Below is a small trained network, with its code and all its weights. Each question gives an input and a target symbol and asks what happens when units are switched off, that is, made to give their printed mean instead of their output.

import numpy as np


def w(rows, s, z=0):
    codes = np.array(rows[::2]) - 128.0
    scale = np.full(codes.shape[1], s)
    scale[-1] = z or s
    return codes * scale


def norm(h):
    return h / np.sqrt((h * h).mean(-1, keepdims=True) + 1e-5)


def f(y):
    return y / 2 * (1 + np.tanh(0.7978845608 * (y + 0.044715 * y**3)))


def softmax(a):
    e = np.exp(a - a.max(-1, keepdims=True))
    return e / e.sum(-1, keepdims=True)


def log_softmax(a):
    a = a - a.max(-1, keepdims=True)
    return a - np.log(np.exp(a).sum(-1, keepdims=True))


def net(x, mask):
    ids = ['ΔΞΠΦεημψ'.index(c) for c in x.split()]
    T = len(ids)
    res = E[ids] + P[:T]
    u = 0
    for l in range(2):
        r = norm(res)
        for j in range(2):
            rows = slice(3 * j, 3 * j + 3)
            q, k, v = (r @ M[l][rows].T for M in (Q, K, V))
            z = softmax(np.where(np.tri(T) > 0, q @ k.T / 3**0.5, -1e9)) @ v
            o = O[l][rows]
            res = res + np.where(mask[u + j], z, o[:, -1]) @ o[:, :-1]
        u += 2
        y = f(norm(res) @ A[l][:, :-1].T + A[l][:, -1])
        res = res + np.where(mask[u : u + 16], y, B[l][:, -1]) @ B[l][:, :-1]
        u += 16
    return log_softmax(norm(res)[-1] @ U[:, :-1].T + U[:, -1])


Q, K, V, O, A, B = {}, {}, {}, {}, {}, {}
E = w([
[178,157,200],'Δ',
[197,149,195],'Ξ',
[175,181,178],'Π',
[119,70,159],'Φ',
[109,30,163],'ε',
[123,4,97],'η',
[115,42,92],'μ',
[60,105,121],'ψ',
],0.003)
P = w([
[137,180,49],'0',
[199,119,133],'1',
[22,172,147],'2',
[185,121,131],'3',
[15,174,146],'4',
[180,122,131],'5',
[12,182,142],'6',
[177,122,131],'7',
[5,188,140],'8',
[177,122,133],'9',
],0.0024)
Q[0] = w([
[199,2,245],'0.h0',
[140,111,139],'0.h0',
[89,126,90],'0.h0',
[250,216,145],'0.h1',
[198,9,92],'0.h1',
[143,187,155],'0.h1',
],0.0043)
K[0] = w([
[32,109,67],'0.h0',
[88,175,136],'0.h0',
[143,159,216],'0.h0',
[123,96,253],'0.h1',
[7,145,89],'0.h1',
[155,59,174],'0.h1',
],0.0043)
V[0] = w([
[2,191,151],'0.h0',
[160,124,92],'0.h0',
[121,98,162],'0.h0',
[185,112,81],'0.h1',
[96,149,44],'0.h1',
[48,131,163],'0.h1',
],0.0022)
O[0] = w([
[250,103,97,2],'0.h0',
[111,153,147,148],'0.h0',
[128,107,116,164],'0.h0',
[122,123,89,179],'0.h1',
[174,134,125,96],'0.h1',
[171,142,177,84],'0.h1',
],0.0024,0.00059)
A[0] = w([
[177,60,171,19],'0.n0',
[74,150,124,197],'0.n1',
[101,101,216,99],'0.n2',
[172,132,95,43],'0.n3',
[150,150,253,205],'0.n4',
[174,155,143,25],'0.n5',
[142,174,179,67],'0.n6',
[145,126,97,123],'0.n7',
[130,111,105,247],'0.n8',
[86,205,107,166],'0.n9',
[77,199,100,132],'0.n10',
[237,178,144,39],'0.n11',
[161,96,104,153],'0.n12',
[177,135,66,2],'0.n13',
[141,145,93,6],'0.n14',
[139,161,190,115],'0.n15',
],0.0052,0.00082)
B[0] = w([
[165,3,125,185],'0.n0',
[209,85,125,160],'0.n1',
[179,155,56,192],'0.n2',
[125,144,113,103],'0.n3',
[67,88,74,249],'0.n4',
[90,142,152,114],'0.n5',
[73,94,132,144],'0.n6',
[131,127,116,120],'0.n7',
[121,152,190,168],'0.n8',
[169,7,125,135],'0.n9',
[181,10,67,129],'0.n10',
[116,167,195,174],'0.n11',
[86,126,149,158],'0.n12',
[119,214,63,94],'0.n13',
[143,143,84,85],'0.n14',
[78,41,85,159],'0.n15',
],0.003,0.0017)
Q[1] = w([
[136,102,163],'1.h0',
[123,158,139],'1.h0',
[165,114,180],'1.h0',
[180,163,162],'1.h1',
[249,118,212],'1.h1',
[85,177,100],'1.h1',
],0.014)
K[1] = w([
[182,102,183],'1.h0',
[141,182,104],'1.h0',
[189,135,197],'1.h0',
[69,54,184],'1.h1',
[162,3,236],'1.h1',
[2,191,80],'1.h1',
],0.0081)
V[1] = w([
[119,159,96],'1.h0',
[196,136,201],'1.h0',
[200,156,77],'1.h0',
[253,143,182],'1.h1',
[118,121,196],'1.h1',
[250,147,117],'1.h1',
],0.005)
O[1] = w([
[37,116,157,42],'1.h0',
[112,159,33,133],'1.h0',
[73,78,113,5],'1.h0',
[248,149,254,144],'1.h1',
[98,58,221,117],'1.h1',
[226,189,165,153],'1.h1',
],0.0038,0.0017)
A[1] = w([
[147,109,157,24],'1.n0',
[131,111,144,48],'1.n1',
[159,228,131,51],'1.n2',
[199,100,101,110],'1.n3',
[133,160,97,104],'1.n4',
[159,96,139,60],'1.n5',
[209,105,93,107],'1.n6',
[140,104,155,5],'1.n7',
[163,138,144,136],'1.n8',
[126,127,149,103],'1.n9',
[48,253,121,74],'1.n10',
[138,109,145,59],'1.n11',
[92,139,138,97],'1.n12',
[48,156,166,43],'1.n13',
[145,113,149,34],'1.n14',
[100,158,55,120],'1.n15',
],0.0079,0.0017)
B[1] = w([
[81,146,142,154],'1.n0',
[110,142,108,126],'1.n1',
[99,11,96,110],'1.n2',
[107,181,128,243],'1.n3',
[71,147,190,94],'1.n4',
[112,173,132,185],'1.n5',
[103,189,79,248],'1.n6',
[96,141,123,139],'1.n7',
[97,102,159,184],'1.n8',
[108,152,140,133],'1.n9',
[164,141,243,130],'1.n10',
[94,160,107,142],'1.n11',
[134,170,133,106],'1.n12',
[133,211,73,121],'1.n13',
[54,143,127,139],'1.n14',
[117,203,255,165],'1.n15',
],0.0033,0.0018)
U = w([
[2,133,85,181],'Δ',
[103,81,246,82],'Ξ',
[92,248,199,93],'Π',
[113,37,86,61],'Φ',
[127,37,148,34],'ε',
[195,109,4,126],'η',
[133,233,66,66],'μ',
[247,154,192,251],'ψ',
],0.0096,0.0025)

Each question gives the input, a string of symbols that net reads in full, and the target symbol t.
The units are the heads (3 rows each of Q, K, V and O) and the neurons (one row each of A and B). Each row of codes is followed by its name. A weight is (code - 128) times the scale printed after its matrix; where a second scale follows, it is the last column's (O, A, B and U).
mask holds one flag per unit, layer by layer, with each layer's heads first. A switched-off unit (its flag False) gives its mean, the last column of its rows in O or B, instead of its output. The means were averaged over made-up inputs and are rounded, as every weight is.
A unit's drop is (log p(t) with every unit on - log p(t) with that unit switched off) / (log p(t) with every unit on - log p(t) with every unit switched off).
The circuit of an input: a set's keep is (log p(t) with only the set's units on - log p(t) with every unit switched off) / (log p(t) with every unit on - log p(t) with every unit switched off). Starting from the 12 units with the biggest drops (on a tie, the unit counted first), units are removed one at a time, each time the one whose removal leaves the highest keep (on an exact tie, the one counted first), for as long as the keep stays at least 0.8.
units of the circuit, in order: the units of the circuit, biggest drop first
most important unit: the unit with the biggest drop
k most important neurons: the k neurons with the biggest drops, biggest first
k most important neurons of layer l: the k neurons of layer l with the biggest drops, biggest first
heads that matter: for each layer, one digit per head in row order, 1 if its drop is at least 0.15 and else 0, layers parted by /
input η Ξ Ξ μ η η Π, target Δ: most important unit -> 0.n2
input Π μ Ξ Π Π Ξ Δ, target ψ: 2 most important neurons of layer 0 -> 0.n9, 0.n10
input Π η Δ Ξ ψ η Φ η, target ψ: heads that matter -> 01 / 01
input η η Ξ, target Δ: units of the circuit, in order -> 1.h1, 0.n4
input ψ ε Π η η Π η η Δ, target μ: 2 most important neurons of layer 1 -> 1.n15, 1.n3
input Π Π Ξ, target ψ: units of the circuit, in order -> 1.h1, 0.n9, 0.n4
input Ξ μ η ψ μ Π η Ξ Φ, target Ξ: 2 most important neurons -> 0.n11, 0.n9
input μ ε η Δ Φ η ε ψ, target ψ: 2 most important neurons -> 0.n11, 0.n15
input Ξ Π ψ η η Φ Δ, target Ξ: 4 most important neurons -> 0.n11, 0.n9, 0.n10, 0.n13
input Π Φ ε Π Ξ η Π Ξ, target Ξ: 2 most important neurons -> 0.n0, 0.n11
input η Φ η Π η ψ, target ψ: 2 most important neurons of layer 0 -> 0.n4, 0.n15
input Φ Π μ ε η, target η: 3 most important neurons -> 0.n4, 0.n6, 0.n11
input ψ ψ η ε Δ Π Φ, target μ: heads that matter -> 10 / 01
input Π ψ Ξ, target ψ: 2 most important neurons -> 0.n4, 0.n9
input Ξ ψ μ η η Φ η Π Π, target Ξ: 4 most important neurons -> 0.n11, 0.n9, 0.n10, 0.n2
input Π ψ Ξ Ξ ε, target ψ: units of the circuit, in order -> 1.h1
input Φ η Ξ ψ Δ ε η ε η, target η: 4 most important neurons -> 0.n15, 0.n4, 0.n6, 0.n11
input ε ε Φ Π Π Π Π, target Φ: 2 most important neurons -> 0.n9, 0.n10
input Ξ ψ Δ ε η Δ μ η Φ, target Ξ: 3 most important neurons -> 0.n11, 0.n9, 0.n10
input η η Π Ξ, target Ξ: heads that matter -> 10 / 01
input Φ Π ψ Ξ Δ, target η: 2 most important neurons -> 0.n15, 0.n6
input Δ Π Φ μ ε η Π Φ ψ μ, target ψ: most important unit -> 0.n4
input μ η Φ Ξ η η Δ Δ η, target Π: 4 most important neurons -> 1.n15, 0.n0, 0.n4, 0.n15
input η Ξ η μ Π μ, target μ: heads that matter -> 10 / 00
input Π Φ ε η Π Φ η η Φ, target ψ: heads that matter -> 00 / 01
